Below are the code and all the weights of a small trained network. Each question names an input and a target symbol and asks about switching units off, where a switched-off unit gives its printed mean instead of its output.

import numpy as np


def w(rows, s, z=0):
    codes = np.array(rows[::2]) - 128.0
    scale = np.full(codes.shape[1], s)
    scale[-1] = z or s
    return codes * scale


def norm(h):
    return h / np.sqrt((h * h).mean(-1, keepdims=True) + 1e-5)


def f(y):
    return np.maximum(y, 0)


def softmax(a):
    e = np.exp(a - a.max(-1, keepdims=True))
    return e / e.sum(-1, keepdims=True)


def log_softmax(a):
    a = a - a.max(-1, keepdims=True)
    return a - np.log(np.exp(a).sum(-1, keepdims=True))


def net(x, mask):
    ids = ['αβδεζηλμξπστφψω'.index(c) for c in x.split()]
    T = len(ids)
    res = E[ids] + P[:T]
    u = 0
    for l in range(3):
        q, k, v = (norm(res) @ M[l].T for M in (Q, K, V))
        z = softmax(np.where(np.tri(T) > 0, q @ k.T / 4**0.5, -1e9)) @ v
        res = res + np.where(mask[u], z, O[l][:, -1]) @ O[l][:, :-1]
        u += 1
        y = f(norm(res) @ A[l][:, :-1].T + A[l][:, -1])
        res = res + np.where(mask[u : u + 4], y, B[l][:, -1]) @ B[l][:, :-1]
        u += 4
    return log_softmax(norm(res)[-1] @ U[:, :-1].T + U[:, -1])


Q, K, V, O, A, B = {}, {}, {}, {}, {}, {}
E = w([
[127,126,128,131],'α',
[109,254,141,100],'β',
[129,132,129,121],'δ',
[126,131,124,137],'ε',
[128,132,125,132],'ζ',
[127,124,131,123],'η',
[127,124,129,127],'λ',
[127,128,126,132],'μ',
[127,125,129,127],'ξ',
[127,132,124,136],'π',
[125,118,130,132],'σ',
[128,125,130,124],'τ',
[128,132,126,129],'φ',
[126,120,132,122],'ψ',
[127,125,129,129],'ω',
],0.014)
P = w([
[151,126,149,132],'0',
[95,132,120,125],'1',
[109,120,97,120],'2',
[149,134,172,139],'3',
[178,112,141,135],'4',
[74,144,139,133],'5',
[131,108,73,117],'6',
[129,152,184,144],'7',
[190,102,112,127],'8',
[1,157,166,125],'9',
[141,100,83,90],'10',
],0.0038)
Q[0] = w([
[85,38,114,150],'L0H1',
[187,160,89,242],'L0H1',
[18,85,70,114],'L0H1',
[100,5,89,125],'L0H1',
],0.0026)
K[0] = w([
[138,34,131,64],'L0H1',
[169,151,40,200],'L0H1',
[86,57,102,23],'L0H1',
[120,3,95,92],'L0H1',
],0.0027)
V[0] = w([
[162,117,99,113],'L0H1',
[171,49,74,177],'L0H1',
[115,142,153,109],'L0H1',
[2,127,221,163],'L0H1',
],0.00093)
O[0] = w([
[160,112,170,135,101],'L0H1',
[178,144,199,112,156],'L0H1',
[103,150,113,141,135],'L0H1',
[107,137,5,107,254],'L0H1',
],0.0015,0.00036)
A[0] = w([
[106,79,125,96,137],'L0N1',
[148,253,109,113,4],'L0N2',
[170,185,144,176,66],'L0N3',
[192,114,79,95,75],'L0N4',
],0.0029,0.0024)
B[0] = w([
[113,184,106,153,255],'L0N1',
[1,254,168,95,154],'L0N2',
[168,82,169,112,157],'L0N3',
[82,148,170,126,193],'L0N4',
],0.0029,0.00092)
Q[1] = w([
[11,193,185,153],'L1H1',
[126,125,22,131],'L1H1',
[128,190,252,191],'L1H1',
[27,142,127,125],'L1H1',
],0.016)
K[1] = w([
[89,168,249,155],'L1H1',
[206,95,130,85],'L1H1',
[13,172,168,119],'L1H1',
[161,156,236,165],'L1H1',
],0.013)
V[1] = w([
[178,253,108,167],'L1H1',
[100,22,142,157],'L1H1',
[143,169,164,7],'L1H1',
[153,102,123,215],'L1H1',
],0.0061)
O[1] = w([
[254,146,124,182,15],'L1H1',
[28,135,172,125,249],'L1H1',
[172,55,80,36,86],'L1H1',
[122,142,206,185,188],'L1H1',
],0.006,0.002)
A[1] = w([
[231,168,72,101,10],'L1N1',
[153,50,58,2,135],'L1N2',
[108,195,206,98,121],'L1N3',
[210,47,102,165,51],'L1N4',
],0.0054,0.0014)
B[1] = w([
[87,69,254,134,184],'L1N1',
[93,174,30,253,253],'L1N2',
[92,90,125,224,243],'L1N3',
[171,114,242,104,170],'L1N4',
],0.0052,0.003)
Q[2] = w([
[132,211,137,14],'L2H1',
[101,82,124,237],'L2H1',
[93,56,148,254],'L2H1',
[98,53,118,242],'L2H1',
],0.0093)
K[2] = w([
[136,23,113,210],'L2H1',
[175,255,157,60],'L2H1',
[144,252,150,75],'L2H1',
[162,246,152,44],'L2H1',
],0.01)
V[2] = w([
[128,73,105,149],'L2H1',
[153,255,116,56],'L2H1',
[112,83,128,169],'L2H1',
[114,147,152,90],'L2H1',
],0.0058)
O[2] = w([
[131,114,119,173,2],'L2H1',
[93,253,157,54,35],'L2H1',
[138,77,50,173,240],'L2H1',
[134,136,199,95,160],'L2H1',
],0.0042,0.00073)
A[2] = w([
[255,156,168,147,198],'L2N1',
[133,81,91,136,202],'L2N2',
[85,192,130,82,223],'L2N3',
[115,96,164,149,254],'L2N4',
],0.0091,0.003)
B[2] = w([
[38,252,98,78,196],'L2N1',
[168,159,184,47,195],'L2N2',
[218,218,187,1,222],'L2N3',
[196,104,109,76,253],'L2N4',
],0.0054,0.0053)
U = w([
[128,211,123,100,194],'α',
[171,144,199,61,127],'β',
[141,83,145,123,130],'δ',
[138,180,120,203,79],'ε',
[190,105,161,187,194],'ζ',
[101,125,66,138,130],'η',
[45,94,76,27,2],'λ',
[138,172,133,214,107],'μ',
[246,115,79,110,183],'ξ',
[104,141,40,168,210],'π',
[149,64,152,85,96],'σ',
[130,141,125,120,77],'τ',
[8,125,186,153,81],'φ',
[154,91,147,162,168],'ψ',
[159,73,146,87,85],'ω',
],0.013,0.0032)

Each question gives the input, a string of symbols that net reads in full, and the target symbol t.
The units are the heads (4 rows each of Q, K, V and O) and the neurons (one row each of A and B). Each row of codes is followed by its name. A weight is (code - 128) times the scale printed after its matrix; where a second scale follows, it is the last column's (O, A, B and U).
mask holds one flag per unit, layer by layer, with each layer's heads first. A switched-off unit (its flag False) gives its mean, the last column of its rows in O or B, instead of its output. The means were averaged over made-up inputs and are rounded, as every weight is.
A unit's drop is (log p(t) with every unit on - log p(t) with that unit switched off) / (log p(t) with every unit on - log p(t) with every unit switched off).
The circuit of an input: a set's keep is (log p(t) with only the set's units on - log p(t) with every unit switched off) / (log p(t) with every unit on - log p(t) with every unit switched off). Starting from the 12 units with the biggest drops (on a tie, the unit counted first), units are removed one at a time, each time the one whose removal leaves the highest keep (on an exact tie, the one counted first), for as long as the keep stays at least 0.8.
circuit, biggest first: the units of the circuit, biggest drop first
top k neurons: the k neurons with the biggest drops, biggest first
k most important neurons of layer l: the k neurons of layer l with the biggest drops, biggest first
input ψ δ ψ μ, target ξ: circuit, biggest first	[L1H1]
input ε ψ τ ξ ε, target π: circuit, biggest first	[L1H1 L1N2 L0N1]
input ζ σ δ ξ ψ τ η δ, target π: top 2 neurons	[L1N2 L2N3]
input σ β σ ε ψ β σ β ψ σ, target β: circuit, biggest first	[L2H1 L2N3]
input σ ψ ψ ψ σ σ σ τ ω α, target π: circuit, biggest first	[L1N2 L1H1]
input τ δ ξ σ τ η, target φ: circuit, biggest first	[L1H1 L2H1]
input ψ ψ ψ μ τ σ ζ, target π: circuit, biggest first	[L1H1 L1N2]
input ψ π τ σ ψ ψ φ ξ, target λ: circuit, biggest first	[L1H1 L2H1]
input η δ μ δ τ τ τ, target π: circuit, biggest first	[L1H1 L1N2]
input ψ τ τ ψ μ, target π: circuit, biggest first	[L1H1 L1N2 L0N1]
input φ σ μ, target β: top 3 neurons	[L1N1 L2N1 L0N3]
input λ μ τ τ σ ψ α ψ σ δ, target λ: circuit, biggest first	[L1H1 L2H1]
input σ σ ψ μ ε τ σ π, target π: circuit, biggest first	[L1H1 L1N2 L2N3]
input δ σ η δ ψ ε σ τ ψ δ ψ, target λ: top 2 neurons	[L1N2 L2N2]
input δ σ σ φ φ, target φ: circuit, biggest first	[L1H1]
input τ σ η τ ξ ξ, target π: circuit, biggest first	[L1N2 L1H1]
input ζ τ ω δ σ ψ τ σ ξ, target π: top 3 neurons	[L1N2 L0N1 L2N3]
input ψ σ φ π ε τ δ, target μ: top 2 neurons	[L0N4 L2N3]
input ψ ψ σ μ π φ, target ζ: top 2 neurons	[L0N3 L0N1]
input φ ψ σ ψ σ λ δ, target φ: most important neuron of layer 0	[L0N4]
input σ ε π δ τ δ ξ ζ, target ξ: top 2 neurons	[L1N2 L0N1]
input α δ λ ψ σ ψ, target λ: top 2 neurons	[L2N2 L0N1]
input ψ ψ η, target λ: 2 most important neurons of layer 1	[L1N2 L1N3]
input μ λ ε, target ζ: top 4 neurons	[L0N3 L0N1 L1N2 L2N1]
input ζ ψ ε σ ψ σ σ η, target φ: top 2 neurons	[L1N3 L2N2]
input δ ψ ψ ψ σ σ μ μ σ σ, target ζ: top 2 neurons	[L2N3 L1N2]
